Below is a small trained network, with its code and all its weights. Each question gives an input and a class and asks what happens when units are switched off, that is, made to give their printed mean instead of their output.

import numpy as np


def w(rows, s, z=0):
    codes = np.array(rows[::2]) - 128.0
    scale = np.full(codes.shape[1], s)
    scale[-1] = z or s
    return codes * scale


def f(y):
    return y / 2 * (1 + np.tanh(0.7978845608 * (y + 0.044715 * y**3)))


def log_softmax(a):
    a = a - a.max(-1, keepdims=True)
    return a - np.log(np.exp(a).sum(-1, keepdims=True))


def net(x, mask):
    res = np.array(x, float).reshape(1, 8) / 4 @ E
    y = f(res @ A[0][:, :-1].T + A[0][:, -1])
    res = res + np.where(mask, y, B[0][:, -1]) @ B[0][:, :-1]
    return log_softmax(res[-1] @ U[:, :-1].T + U[:, -1])


A, B = {}, {}
E = w([
[129,126,129,128],'x0',
[116,88,152,153],'x1',
[93,76,56,79],'x2',
[248,66,144,61],'x3',
[130,133,124,125],'x4',
[134,136,121,122],'x5',
[60,143,209,61],'x6',
[130,136,125,122],'x7',
],0.011)
A[0] = w([
[211,88,148,86,40],'neuron 0',
[88,178,83,143,3],'neuron 1',
[61,76,25,118,135],'neuron 2',
[164,171,192,250,83],'neuron 3',
[117,42,60,66,154],'neuron 4',
[119,124,182,75,77],'neuron 5',
[103,96,192,118,79],'neuron 6',
[176,132,89,167,115],'neuron 7',
[169,84,150,84,95],'neuron 8',
[151,140,131,166,123],'neuron 9',
[134,104,78,211,137],'neuron 10',
[76,107,144,201,85],'neuron 11',
[207,178,180,157,197],'neuron 12',
[146,75,95,190,93],'neuron 13',
[74,71,189,78,122],'neuron 14',
[193,73,101,198,59],'neuron 15',
],0.013,0.0034)
B[0] = w([
[61,92,12,182,232],'neuron 0',
[68,116,70,166,191],'neuron 1',
[93,92,157,35,230],'neuron 2',
[67,84,166,98,255],'neuron 3',
[117,83,215,73,231],'neuron 4',
[137,196,170,125,183],'neuron 5',
[131,160,119,118,171],'neuron 6',
[187,169,170,116,185],'neuron 7',
[67,119,2,193,203],'neuron 8',
[162,125,179,115,155],'neuron 9',
[163,165,112,65,202],'neuron 10',
[91,123,49,151,203],'neuron 11',
[105,54,204,122,239],'neuron 12',
[168,212,171,120,173],'neuron 13',
[202,254,131,145,216],'neuron 14',
[174,182,75,103,198],'neuron 15',
],0.0087,0.0091)
U = w([
[61,149,19,182,120],'0',
[164,247,109,105,60],'1',
[108,144,113,126,254],'2',
[88,80,168,92,45],'3',
],0.011,0.0087)

Each question gives the input, the list of numbers given to net, and the class t.
The units are the neurons (one row each of A and B). Each row of codes is followed by its name. A weight is (code - 128) times the scale printed after its matrix; where a second scale follows, it is the last column's (A, B and U).
mask holds one flag per neuron, in row order. A switched-off neuron (its flag False) gives its mean, the last column of its row in B, instead of its output. The means were averaged over made-up inputs and are rounded, as every weight is.
A unit's drop is (log p(t) with every unit on - log p(t) with that unit switched off) / (log p(t) with every unit on - log p(t) with every unit switched off).
The circuit of an input: a set's keep is (log p(t) with only the set's units on - log p(t) with every unit switched off) / (log p(t) with every unit on - log p(t) with every unit switched off). Starting from the 12 units with the biggest drops (on a tie, the unit counted first), units are removed one at a time, each time the one whose removal leaves the highest keep (on an exact tie, the one counted first), for as long as the keep stays at least 0.8.
circuit, biggest first: the units of the circuit, biggest drop first
most important unit: the unit with the biggest drop
top k neurons: the k neurons with the biggest drops, biggest first
drop when u is switched off: that unit's drop, to one decimal
input [5,-3,6,3,4,-8,-4,5], class 3: most important unit => neuron 4
input [-3,-1,8,4,7,-8,-5,0], class 3: top 3 neurons => (neuron 4; neuron 2; neuron 14)
input [-2,6,5,6,-3,3,1,2], class 0: top 3 neurons => (neuron 8; neuron 0; neuron 12)
input [4,7,6,-6,-5,-2,-5,-1], class 2: circuit, biggest first => (neuron 2; neuron 13)
input [-5,4,-5,3,1,5,-3,7], class 3: top 4 neurons => (neuron 12; neuron 14; neuron 3; neuron 11)
input [3,-5,-3,-6,-7,4,-8,-4], class 1: circuit, biggest first => (neuron 10; neuron 7)
input [0,6,-1,3,7,0,-7,-8], class 1: circuit, biggest first => (neuron 15; neuron 13)
input [-7,-2,8,6,2,2,8,4], class 1: top 2 neurons => (neuron 14; neuron 5)
input [-8,3,6,1,-2,-3,-2,2], class 3: top 2 neurons => (neuron 4; neuron 2)
input [8,-1,-2,7,3,-6,7,-3], class 0: circuit, biggest first => (neuron 0; neuron 8)
input [0,7,4,-4,5,-7,-2,-8], class 2: top 3 neurons => (neuron 0; neuron 8; neuron 2)
input [-2,4,8,-1,-5,7,3,-1], class 3: top 2 neurons => (neuron 4; neuron 2)
input [1,0,-8,-5,3,-4,-7,8], class 3: top 3 neurons => (neuron 3; neuron 12; neuron 14)
input [1,6,-2,7,7,5,8,-1], class 1: circuit, biggest first => (neuron 14)
input [2,-6,-4,-5,-7,0,-8,-2], class 1: top 2 neurons => (neuron 10; neuron 7)
input [-3,-8,-8,-8,8,5,4,-3], class 0: top 4 neurons => (neuron 1; neuron 4; neuron 11; neuron 2)
input [7,0,-6,7,7,-3,2,-8], class 0: top 3 neurons => (neuron 0; neuron 8; neuron 4)
input [2,4,2,0,4,5,-7,4], class 1: drop when neuron 7 is switched off => 0.0
input [-3,-8,3,8,0,4,5,-5], class 0: drop when neuron 8 is switched off => 0.4
input [-7,0,0,3,-8,-6,8,-1], class 1: drop when neuron 14 is switched off => 0.1
input [3,-6,8,4,-6,-2,-7,4], class 3: circuit, biggest first => (neuron 4)
input [8,-6,8,-6,2,-2,-3,4], class 3: top 2 neurons => (neuron 2; neuron 4)
